Below are the code and all the weights of a small trained network. Each question names an input and a class and asks about switching units off, where a switched-off unit gives its printed mean instead of its output.

import numpy as np


def w(rows, s, z=0):
    codes = np.array(rows[::2]) - 128.0
    scale = np.full(codes.shape[1], s)
    scale[-1] = z or s
    return codes * scale


def norm(h):
    return h / np.sqrt((h * h).mean(-1, keepdims=True) + 1e-5)


def f(y):
    return y / 2 * (1 + np.tanh(0.7978845608 * (y + 0.044715 * y**3)))


def log_softmax(a):
    a = a - a.max(-1, keepdims=True)
    return a - np.log(np.exp(a).sum(-1, keepdims=True))


def net(x, mask):
    res = np.array(x, float).reshape(1, 6) / 4 @ E
    u = 0
    for l in range(2):
        y = f(norm(res) @ A[l][:, :-1].T + A[l][:, -1])
        res = res + np.where(mask[u : u + 6], y, B[l][:, -1]) @ B[l][:, :-1]
        u += 6
    return log_softmax(norm(res)[-1] @ U[:, :-1].T + U[:, -1])


A, B = {}, {}
E = w([
[163,81,128,152,5,190,154,28],'x0',
[136,183,82,102,121,180,124,128],'x1',
[55,82,49,156,187,97,109,29],'x2',
[188,92,99,195,187,166,216,132],'x3',
[166,94,88,90,115,111,104,149],'x4',
[164,158,135,23,162,61,209,45],'x5',
],0.011)
A[0] = w([
[139,27,207,177,116,35,132,139,20],'L0N1',
[152,248,20,119,124,201,123,120,2],'L0N2',
[132,106,138,89,122,140,141,75,14],'L0N3',
[180,88,77,178,157,156,207,172,4],'L0N4',
[85,201,212,195,142,166,151,94,40],'L0N5',
[221,33,40,82,105,94,77,180,68],'L0N6',
],0.014,0.0071)
B[0] = w([
[115,55,108,29,136,238,103,147,213],'L0N1',
[90,2,154,52,144,175,125,156,221],'L0N2',
[155,77,152,145,138,36,151,167,160],'L0N3',
[183,147,182,171,172,145,52,56,255],'L0N4',
[38,175,149,163,111,123,188,117,193],'L0N5',
[19,200,152,166,117,137,202,119,250],'L0N6',
],0.019,0.0036)
A[1] = w([
[102,99,76,234,73,181,60,189,23],'L1N1',
[168,99,100,165,5,168,141,126,31],'L1N2',
[82,83,45,156,138,109,105,67,2],'L1N3',
[119,148,73,135,215,110,98,204,26],'L1N4',
[79,149,133,89,44,93,26,125,35],'L1N5',
[127,79,91,174,45,146,124,46,76],'L1N6',
],0.019,0.0063)
B[1] = w([
[191,152,104,6,102,77,218,36,250],'L1N1',
[103,124,162,155,139,61,87,229,196],'L1N2',
[190,247,220,107,48,244,153,186,205],'L1N3',
[103,48,123,175,59,50,92,195,207],'L1N4',
[192,93,115,235,205,204,127,72,232],'L1N5',
[84,102,78,158,165,45,71,208,255],'L1N6',
],0.014,0.0079)
U = w([
[113,91,139,163,136,40,98,217,140],'0',
[180,110,133,202,197,175,105,63,168],'1',
[85,44,145,36,136,209,125,153,137],'2',
[184,200,190,121,67,168,149,206,172],'3',
[8,172,135,167,132,121,199,95,122],'4',
[177,141,97,41,134,54,172,57,144],'5',
[97,136,86,110,140,151,95,115,2],'6',
],0.013,0.0084)

Each question gives the input, the list of numbers given to net, and the class t.
The units are the neurons (one row each of A and B). Each row of codes is followed by its name. A weight is (code - 128) times the scale printed after its matrix; where a second scale follows, it is the last column's (A, B and U).
mask holds one flag per neuron, layer by layer. A switched-off neuron (its flag False) gives its mean, the last column of its row in B, instead of its output. The means were averaged over made-up inputs and are rounded, as every weight is.
A unit's drop is (log p(t) with every unit on - log p(t) with that unit switched off) / (log p(t) with every unit on - log p(t) with every unit switched off).
The circuit of an input: a set's keep is (log p(t) with only the set's units on - log p(t) with every unit switched off) / (log p(t) with every unit on - log p(t) with every unit switched off). Starting from all 12 units, units are removed one at a time, each time the one whose removal leaves the highest keep (on an exact tie, the one counted first), for as long as the keep stays at least 0.8.
units of the circuit, in order: the units of the circuit, biggest drop first
top k neurons: the k neurons with the biggest drops, biggest first
k most important neurons of layer l: the k neurons of layer l with the biggest drops, biggest first
input [4,-4,1,4,-8,5], class 4: units of the circuit, in order => L0N5
input [4,8,8,-4,5,2], class 2: 2 most important neurons of layer 1 => L1N6, L1N2
input [2,-2,-4,-3,5,-7], class 5: 2 most important neurons of layer 1 => L1N1, L1N3
input [-2,0,4,0,-4,-1], class 3: top 2 neurons => L1N3, L0N6
input [8,-1,-7,6,1,-4], class 0: 2 most important neurons of layer 1 => L1N2, L1N6
input [7,-7,6,6,-2,7], class 0: top 3 neurons => L1N6, L1N1, L1N5
input [-8,7,1,-5,-8,4], class 0: top 3 neurons => L1N4, L0N6, L1N1
input [2,6,-4,8,-4,6], class 1: top 4 neurons => L0N4, L1N1, L1N3, L0N1
input [6,-2,-7,4,6,-8], class 5: 3 most important neurons of layer 1 => L1N1, L1N3, L1N4
input [2,-5,-2,-7,7,7], class 1: top 2 neurons => L1N5, L1N1
input [-4,-1,6,-8,-2,6], class 1: top 2 neurons => L1N5, L1N1
input [-7,-3,6,7,-1,7], class 0: 2 most important neurons of layer 0 => L0N6, L0N5
input [-5,-6,-4,0,-7,-5], class 4: top 3 neurons => L0N5, L1N3, L0N2
input [-2,-8,0,-6,5,3], class 2: units of the circuit, in order => L0N1
input [-8,7,-5,5,-2,1], class 0: top 2 neurons => L1N4, L0N1
input [-5,2,-3,-6,-5,-8], class 5: 2 most important neurons of layer 0 => L0N6, L0N4
input [7,-3,-7,7,7,-6], class 0: 4 most important neurons of layer 1 => L1N2, L1N6, L1N3, L1N5
input [6,4,1,-1,-1,6], class 0: top 2 neurons => L1N1, L1N6
input [7,4,-6,-8,-3,-6], class 1: top 2 neurons => L1N5, L1N4
input [0,-5,-1,8,6,3], class 1: units of the circuit, in order => L0N4
